Each row has a class, written as a number after it.
[ 51  13   7  15   6  -2   1 -31  14   4  12  13  16  17 -38   3  -5  15
 -14   9 -15  11   1  -9  19  13 -42 -18 -17  -8  29  39  -5] -> 0
[  4  30  26  29 -13  -3 -14   6  28  -1   1  19 -10  25 -36  -2  -3  13
   8  21 -15  19   5 -20  11 -23 -17  10   1  22  21  25  -7] -> 4
[ 69  14  28  57  -6  48  24  36  44  67  -8  -8  32  61  29   8 -12   9
 -47  33  -1   4  43   0  31 -23  68  39 -22  40  23  -2 -24] -> 8
[ 39 -20   3 -44  38  19  16 -10  42  25  26 -28   6  15  41   2   4 -16
  24 -10  34 -42 -24  50  -4   2  58 -36  42  27   8  -6 -11] -> 1
[ 39  33  16  35   4   6  -1 -25  24  12  -2   5  -2  22 -38   8  -7   9
  11  13  -7  -4  -1 -16   8 -22 -24  -8  -6  12  15  10 -18] -> 1
[-54   2  19 -50 -57  14  -6 -21  -4  52   7   5 -24  52  26  23  -4  23
  23  78 -52 -35 -59   5 -73 -31 -33   4   2 -49   2   1   6] -> 0
[-25   1  24  23 -13  20  16   7  -3  64  -2 -26  15 -15  18  -1 -24  29
 -40  41  14  30  10  10  21   6  29  39 -17   4   2 -32  42] -> 5
[-21   4 -22 -14  30  12   9 -11 -18  -4  -2  -6  -7 -52 -40  -2   0 -18
  21 -23   5 -10   1  -2  14  36   5  29  42 -14 -22  15  -6] -> 9
[ 14 -12  -3 -11 -71  10   4  16   1  -8 -22  50  -8  63   1  44  22  17
  13 -47 -43 -16 -15 -22 -53 -61 -15  36 -13 -47  -6  30 -23] -> 9
[-11  13 -29   0  23  15   6 -15  -6  15 -23 -32   5 -24 -25 -12   7 -23
  16  -6   8 -14  13   5  15  20  27  40  22  -2   9   0   7] -> 7
[ -6  11 -11 -29  15  17  -1  -9 -14   0  -9 -25 -12 -18 -22 -15   4 -27
  16   2  11   1   4   6   5  22  22  41  29 -16  11  -5  -2] -> 3
[ 28   0 -27 -43 -34  39 -28  33 -37  37  21  25  -7   3  -1  36  -3 -17
 -30  97  27  17  12   4   1 -11 104  46  24 -23   0  -7 -53] -> 9
[  4   8 -21 -19  19   6  -4  -7 -11   0  -4 -23  -5 -49 -30 -15  13 -16
  13 -15  14   7   3  10   1  26  11  37  35 -23   6  -2 -13] -> 6
[ 59 -33   6 -39  35  21   2  -1  37  13   4 -11   9   5  33   4  -9 -28
  11   1   7 -31 -11  38  -1   0  53 -31  26  32  38   9  11] -> 3
[ 36  24   3   2  -8  -3  -1 -25  11   6  13  23  11  23 -39  -5  -1  18
   2  19 -14  17 -10 -23  14  -5 -44  -2   4 -16  27  20  -8] -> 0
[  9 -22  12 -17  14   8   9  37  42   5  13 -16  -5  -9  16  -8   4 -17
  37 -46  -4  -8  -6  18   9 -18  50 -19  56  33   4   3   8] -> 4
[-79  32  11  34 -18  17  24  43   5  37 -10  -6  -8 -61 -28  -3 -23  44
 -33  -9 -19  12 -14  12  30  23  31  54  20  -1 -37  29  45] -> 4
[ 31  34   5  10   0   2  -1 -11  20   3  -2  26   7   0 -45  -9   0 -13
   1  29  -2   9   0  -8  24 -10 -12   7   8  19  31  26 -23] -> 4
[ 33 -19   6 -28  34  14   7   3  41  35  19 -25   9  -4  16  -4 -14  -6
  16 -33  -9 -11  -9  31  -3   2  47 -23  41   1   6   6  12] -> 0
[-44   8  -9 -71 -16  10 -13 -21  41  59  40  10 -83   0  10 -43  -8  -4
  21  43 -17  20 -33  29 -10 -31   0 -18  28   9  40  21  12] -> 4
[-10   6 -16 -17  19  -2   2  -4 -26  -9  -6 -21  -1 -45 -29 -15   8 -15
  15 -16  12  -1  -4   5  -4  38   3  33  33 -22   4  -7  -7] -> 6
[-19   8  20 -14  24  19  31  -4  -2  -8  15 -37  22 -49  -1   1  29   6
  29 -50 -28 -51  -1 -16  52  23 -32   3  40  -2 -28   6  37] -> 4
[-22 -17  26 -41 -24  33   9  26 -10  30  25 -22  13   9  10  37   0  10
 -36  -1  22  -8  17  54   0  47  40  25 -12 -44 -17   1 -10] -> 3
[ 63  10 -12  -1 -31   8  27  -5  -5 -11 -19  10  18 -41 -10  20   1  18
 -29  11  -7  -9 -13 -35 -24  -1  26  27  16  -6  34  25 -59] -> 6
[ 31  23  11  21  -6  -1   7 -12  21   1   1  19   0  13 -48  -3  -8  13
   6  -3 -24  11 -12 -26   5 -10 -37  -9   4 -11  16  30 -12] -> 0
[ 50 -35  -1  -9  23  14  12  25  43  31  10 -23  -3  11  20  -1  -3 -17
  30 -21  16 -21 -10  32 -17 -15  61 -14  55  24  21  -8  37] -> 5
[ 29  14   9   7   2  -2  -3  -8  25  -4   5  11   7  15 -32 -11   0   5
   8  33  -2  26   8 -17  35 -16 -11   7  -4  26  27  32   0] -> 4
[ 19 -22 -28 -73  15  22   9 -60  42  67  31 -57  22 -70   8  -4   8   0
   8  93  26   1  -8  43  31  30 -37 -23  31   9   2  18  29] -> 9
[-42   5  16   9  16  23 -10  17  -3   2 -34  12  10 -38  22  38 -29  21
 -59 -34 -12 -23 -12  37 -40  41  67  43   0  -3 -20  20 -20] -> 3
[  6  13 -32   2  -2 -37 -43 -30  18 -43 -25  45 -65 -36 -61   9 -27  -7
  41  95 -54  18 -14 -45 -62 -78 -32  -1   3  56 -11  58 -28] -> 4
[-34   1 -20 -13  18  13   7 -15 -29  -7  -3 -23  -3 -55 -29  -6   9 -13
  25 -28   4   0  -5 -12  12  44   2  30  46 -23 -12   6 -17] -> 9
[  4   8 -23 -18  28   9   2 -37 -24   8 -12 -37  -9 -30 -30 -12  -7 -25
  19  -2  18   2   8  -2   6  27  12  41  29   0   6 -12 -14] -> 1
[ 22 -26  -6 -11  21   7  12   9  24  11  17   2  14  10  27  -3   1 -13
   8  -5   7 -13  -4  36  -7  -6  40 -25  22  30   7  -2  -7] -> 2
[-57  38  21  -6  -2 -10   8  27  35  11   2  66  16 -33  -9 -19   1 -22
   6 -43  21 -46 -49  38  27 -26 -84 -36  44 -13 -81 -35  29] -> 9
[ 60  22  -3  61 -30  -8 -26 -30  32   1 -11  38  14  -8  -9   6 -13  54
 -24  34  -3   7   1 -48  57 -44 -33  13   6  14   3  41  40] -> 9
[ 17 -20   9 -27  29   8   9   7  42   3   5 -15  -6 -19   4 -17  -1 -29
  31 -17   6  -8  -1  17  19 -14  35 -11  40  39   8  13   3] -> 4
[-44  13 -10   3   7   3  -6   5 -14  -4  -2 -26  -7 -28 -33 -12   6  -8
  25 -16  -2  18   7  -1   4  24  18  47  39 -16 -23  12 -15] -> 4
[-73  -9 -21 -48 -25 -36 -43  -9 -25 -27  -6  47 -39 -58 -32   5 -32  36
  10 -36 -71 -15 -65 -14 -39 -13 -64 -19  13 -39 -16  56  39] -> 4
[ 16  25  12  18 -10  13  -5   2  10  16  13  16  -3  15 -49  14   8   8
  18  15 -33   8  17 -19  17 -18 -17  17   9  -5   7  25 -14] -> 4
[   9  -39  -38 -114   20   24  -22  -28   -5   37   39    1    3  -16
  -17    9    6   -2  -20   19    8  -10    2   62   13   46  -11   10
   -5  -47   14   41   28] -> 2
[  3  29  -1  28 -19   7   0  -1  16   0  -8  25  -2  14 -42   9   8  21
   5   4 -11   1  -1 -28  16 -16 -17  10   3   7  29  17 -15] -> 7
[ 24   6 -58 -34  17  32  -7 -17 -26  15  33   3  41 -28 -22  23  42  32
   0 -36 -15 -38   4 -11  52  27 -12  19  42 -85 -47  40   0] -> 7
[-46  24   2  26 -26 -16  -9  28 -11  21  17  37  39  21 -33  37 -23  55
 -11  -5   1   7  18   7  -8   2   6  29   6 -40 -61 -14 -10] -> 7
[ 66  35 -12 -19  20  13   5 -47  23  51  36 -83  39 -55   6 -23  41 -14
 -10  46  37  24  38  46  57  12   1  -8 -17 -16  23 -31   8] -> 6
[-16 -40 -17 -40 -43  32  -7   9 -37   3  12 -16  -7   1  28  37  23  12
  -7   3 -25 -22 -14  -4 -22  10  19  19  -1 -47  -8  23 -60] -> 8
[ 34  15 -24 108  -2 -14  -4   8  37  12 -53 -38  31 -19  -1 -11 -10   2
 -27  38   3  50  22  15  29 -43  35  -2 -56  70  14  10  41] -> 7
[-35  21 -24 -25 -42 -26  -1  19 -27 -23 -20  27  16 -38  18 -48   8 -52
 -42  -4  66   7 -36  63  37 -29  19  10 -24 -17 -14 -50  23] -> 2
[ -6   7 -44 -49 -19 -41 -46 -20  34   7 -33  20 -17  30  22 -12 -19 -11
 -38  43 -19  -1 -52  56 -79 -55 -51 -62 -94   7  22  47  44] -> 7
[  9  32 -24 -18  -4   4 -11 -39 -10 -17   1 -37 -37  27 -17 -24  37  -2
  10  89  20  15  29 -31  43 -11 -13  43 -37  38  58   5  39] -> 7
[ 23  31   5  11   7  -1  13  -9  26  -3  17  41  11   9 -39   0   7  10
  12  13  10  -3 -11  -8  28  -6 -33 -12  16  11   5  19  -4] -> 9
[ 32 -25   9 -34  37  28   0   7  35  34  15 -18   3   8  34  -3  -5 -27
   7   1  16   4  14  46   9   3  60 -10  28  33  27 -19   1] -> 3
[ -1  -2   4 -51 -14   9 -11   0  38  28  40 -50  -7  44   3  20  40   2
  -3  20   1  23  35  61 -32  23 -27  -1 -27   5  13  25   0] -> 4
[ 42 -32   5  -8  -6  15   2  16  29  18  14  -2   6  13  -4  22   5  -3
  29 -18   3  -8  10   9  13 -14  21  -8  35   8  12   8  12] -> 9
[ 31  19   9  22  -5   4  14 -11   3  17  -1  19  10  21 -35   0  -2   4
  -2  26   1  -6 -11  -9   0  -4 -33   5  -7  -5  27   3  19] -> 5
[ -3   4  -5  -5 -10  11 -30  35  11  26 -12   1 -31  35 -24  10  -1   3
  58 -24 -57  -9 -36 -26 -69 -86  24   8  21 -74 -34  12  12] -> 5
[  7  15  25   4 -20  24  65   7  45  37  -2 -11 -10 -23  28  19   8   7
  -4   3   7 -90 -22  48 -32   1  36  23  35   8 -22   5  12] -> 6
[ -55   10    1  -31  -74  -15  -74    9  -21  -15  -13  -14  -80   24
  -13    1   -8   19   49   91  -50   44  -41  -49  -56 -102    3    7
  -28  -47    8    6    7] -> 3
[ 41   0 -14  14  33  -3 -30 -16  74   4 -18  -6 -29   9 -22 -25 -22  12
  10  59 -13  -7 -26   2  -4 -45   8 -19  -8  35  14  85  52] -> 2
[ 41 -37   0  -2  35  17   5   5  43  28  17 -15   1   8  30   5   2  -3
  23 -11   4 -21 -17  29 -18  -9  40 -33  41  23  13   7  23] -> 5
[-10  -6 -26 -63 -52 -23 -56  33   1  -3  29  32 -57 -37 -30  -2 -31 -12
   0   5  -6   3 -23  -7 -41 -47 -26 -41  29 -49 -40  11 -60] -> 8
[ -1  11 -19  -5  27  16   6 -27 -25   7 -12 -30  -8 -31 -18 -16  -6 -21
  11 -11  11  -7 -11  -6  13  25  19  22  28  -4   5  -4 -19] -> 1
[-12   5 -23 -17  14   8  14 -10 -27  -1   2 -16   2 -42 -34  -8   6 -21
  22 -22  13   2  10  -7  18  38   3  35  45 -13  -5  -6  -5] -> 9
[ 15  18   1  20   8  -2  -5 -10  31  -7  -2  19   4  19 -45   5   7  11
   7   8   3   0  14 -11  23  -5 -41  -6 -10  25  20  23   1] -> 7
[-26  10 -28 -17  19   7   1  -8 -31  -6   3 -20   1 -33 -29 -20   7 -19
  22 -13   5  -5   2  -5   1  29  15  35  45 -28 -11  -6 -18] -> 2
[ 32  22   1   5   0   7   1 -20  30  10  12  24   1  17 -42   0   6   8
   0  14  -9  10  14  -3   3  -8 -30   4  -2   9  34  20 -21] -> 2
[ 43  -7 -17 -81   0  41  -5  10 -21  50  54   4  17  -4 -13  36  25 -46
   9  15 -25 -62   2  32 -15  23 -35 -47  32 -51  -6 -15 -71] -> 8
[-25  21 -22 -13 -43  28 -46  20 -24  29  17  -1 -20  47 -25  41  39   5
   8  45 -43  27   3  23 -51 -16  29  40 -15 -64  -8  36 -49] -> 4
[-25  18  -5 -38 -22  19   8  25   7  28  38   0 -23  17 -13 -10  28 -21
   5  52  33   0  12  49  22 -24  15  21  -4 -22 -36 -18  10] -> 2
[  7   9 -25 -22  35  15 -20  18  14  18  -3  24 -48  19 -39  25 -10 -11
 -21 -20 -16  31  29  45 -46 -14  30  33 -35  18 -18  24 -21] -> 1
[-22  14 -10  18 -22   5 -14 -23 -22  28   1 -76  33 -26  22 -14  16   2
 -15  43  13  12  20   4  26  24 -34  24 -11 -24 -24 -29 -11] -> 8
